Below are the code and all the weights of a small trained network. Each question names an input and a class and asks about switching units off, where a switched-off unit gives its printed mean instead of its output.

import numpy as np


def w(rows, s, z=0):
    codes = np.array(rows[::2]) - 128.0
    scale = np.full(codes.shape[1], s)
    scale[-1] = z or s
    return codes * scale


def f(y):
    return y / 2 * (1 + np.tanh(0.7978845608 * (y + 0.044715 * y**3)))


def log_softmax(a):
    a = a - a.max(-1, keepdims=True)
    return a - np.log(np.exp(a).sum(-1, keepdims=True))


def net(x, mask):
    res = np.array(x, float).reshape(1, 6) / 4 @ E
    y = f(res @ A[0][:, :-1].T + A[0][:, -1])
    res = res + np.where(mask, y, B[0][:, -1]) @ B[0][:, :-1]
    return log_softmax(res[-1] @ U[:, :-1].T + U[:, -1])


A, B = {}, {}
E = w([
[82,200,19,112],'x0',
[131,126,126,129],'x1',
[127,121,128,133],'x2',
[139,212,202,37],'x3',
[235,127,95,98],'x4',
[134,254,97,223],'x5',
],0.0068)
A[0] = w([
[144,85,128,111,55],'N1',
[128,81,94,185,38],'N2',
[93,132,58,70,41],'N3',
[181,132,123,131,200],'N4',
[104,73,156,63,79],'N5',
[58,114,148,158,37],'N6',
[75,137,163,145,56],'N7',
[158,141,132,170,121],'N8',
[173,104,230,185,52],'N9',
[128,82,88,170,17],'N10',
[252,125,92,128,3],'N11',
[126,101,183,146,44],'N12',
[109,173,181,196,143],'N13',
[130,88,98,125,129],'N14',
[158,110,142,113,161],'N15',
[65,115,180,147,178],'N16',
[117,177,179,76,46],'N17',
[109,99,137,84,21],'N18',
[121,95,123,133,151],'N19',
[203,191,174,204,71],'N20',
],0.013,0.0029)
B[0] = w([
[135,110,118,169,158],'N1',
[207,170,173,53,187],'N2',
[95,198,101,173,177],'N3',
[102,120,115,97,181],'N4',
[165,81,67,151,246],'N5',
[88,109,182,94,176],'N6',
[101,85,170,130,162],'N7',
[137,100,110,127,160],'N8',
[77,255,87,151,253],'N9',
[193,165,171,123,170],'N10',
[6,92,227,92,209],'N11',
[112,155,130,138,171],'N12',
[138,78,89,118,239],'N13',
[153,145,122,163,158],'N14',
[129,136,111,109,175],'N15',
[86,123,137,78,224],'N16',
[209,136,192,87,221],'N17',
[160,90,111,165,158],'N18',
[153,131,115,122,156],'N19',
[177,74,82,151,254],'N20',
],0.02,0.0049)
U = w([
[129,140,77,149,255],'0',
[246,183,199,166,57],'1',
[114,133,74,177,240],'2',
[45,84,120,137,93],'3',
[92,226,32,216,81],'4',
[149,58,2,197,26],'5',
],0.0073,0.0079)

Each question gives the input, the list of numbers given to net, and the class t.
The units are the neurons (one row each of A and B). Each row of codes is followed by its name. A weight is (code - 128) times the scale printed after its matrix; where a second scale follows, it is the last column's (A, B and U).
mask holds one flag per neuron, in row order. A switched-off neuron (its flag False) gives its mean, the last column of its row in B, instead of its output. The means were averaged over made-up inputs and are rounded, as every weight is.
A unit's drop is (log p(t) with every unit on - log p(t) with that unit switched off) / (log p(t) with every unit on - log p(t) with every unit switched off).
The circuit of an input: a set's keep is (log p(t) with only the set's units on - log p(t) with every unit switched off) / (log p(t) with every unit on - log p(t) with every unit switched off). Starting from the 12 units with the biggest drops (on a tie, the unit counted first), units are removed one at a time, each time the one whose removal leaves the highest keep (on an exact tie, the one counted first), for as long as the keep stays at least 0.8.
circuit, biggest first: the units of the circuit, biggest drop first
unit that matters most: the unit with the biggest drop
k most important neurons: the k neurons with the biggest drops, biggest first
drop of u: that unit's drop, to one decimal
input [-8,1,-6,7,4,6], class 4: 2 most important neurons : [N9; N2]
input [7,-3,3,7,-5,6], class 1: 3 most important neurons : [N17; N9; N5]
input [5,2,-7,5,-3,-8], class 5: circuit, biggest first : [N5]
input [-3,0,-5,7,-6,0], class 1: 3 most important neurons : [N17; N11; N4]
input [7,5,6,-8,-8,7], class 1: circuit, biggest first : [N2; N10]
input [-8,-1,-7,-3,-6,5], class 4: 4 most important neurons : [N9; N11; N17; N12]
input [6,6,7,-1,-5,8], class 5: circuit, biggest first : [N13; N9]
input [5,3,-4,0,-8,-3], class 3: 2 most important neurons : [N6; N9]
input [-4,-2,2,-4,7,-6], class 3: 2 most important neurons : [N11; N20]
input [-3,1,0,-3,-7,3], class 3: circuit, biggest first : [N6; N16]
input [-8,2,-4,-8,6,0], class 1: 2 most important neurons : [N2; N10]
input [7,6,4,2,1,0], class 4: circuit, biggest first : [N3; N11]
input [0,2,3,-7,-7,2], class 1: 2 most important neurons : [N2; N10]
input [-6,-4,-6,4,8,8], class 3: circuit, biggest first : [N11]
input [-4,-7,6,2,4,8], class 5: 2 most important neurons : [N20; N13]
input [4,-6,1,-1,-7,-4], class 3: 3 most important neurons : [N6; N9; N16]
input [6,0,1,8,4,-3], class 1: 2 most important neurons : [N17; N9]
input [-1,-3,-1,-2,5,5], class 3: 2 most important neurons : [N11; N5]
input [3,6,-3,6,-4,-3], class 1: drop of N9 : 0.2
input [-1,7,-6,4,0,-8], class 5: unit that matters most : N5
input [4,3,-4,-7,4,-7], class 1: drop of N2 : 0.4
input [-7,-2,1,3,0,4], class 4: drop of N9 : 1.1
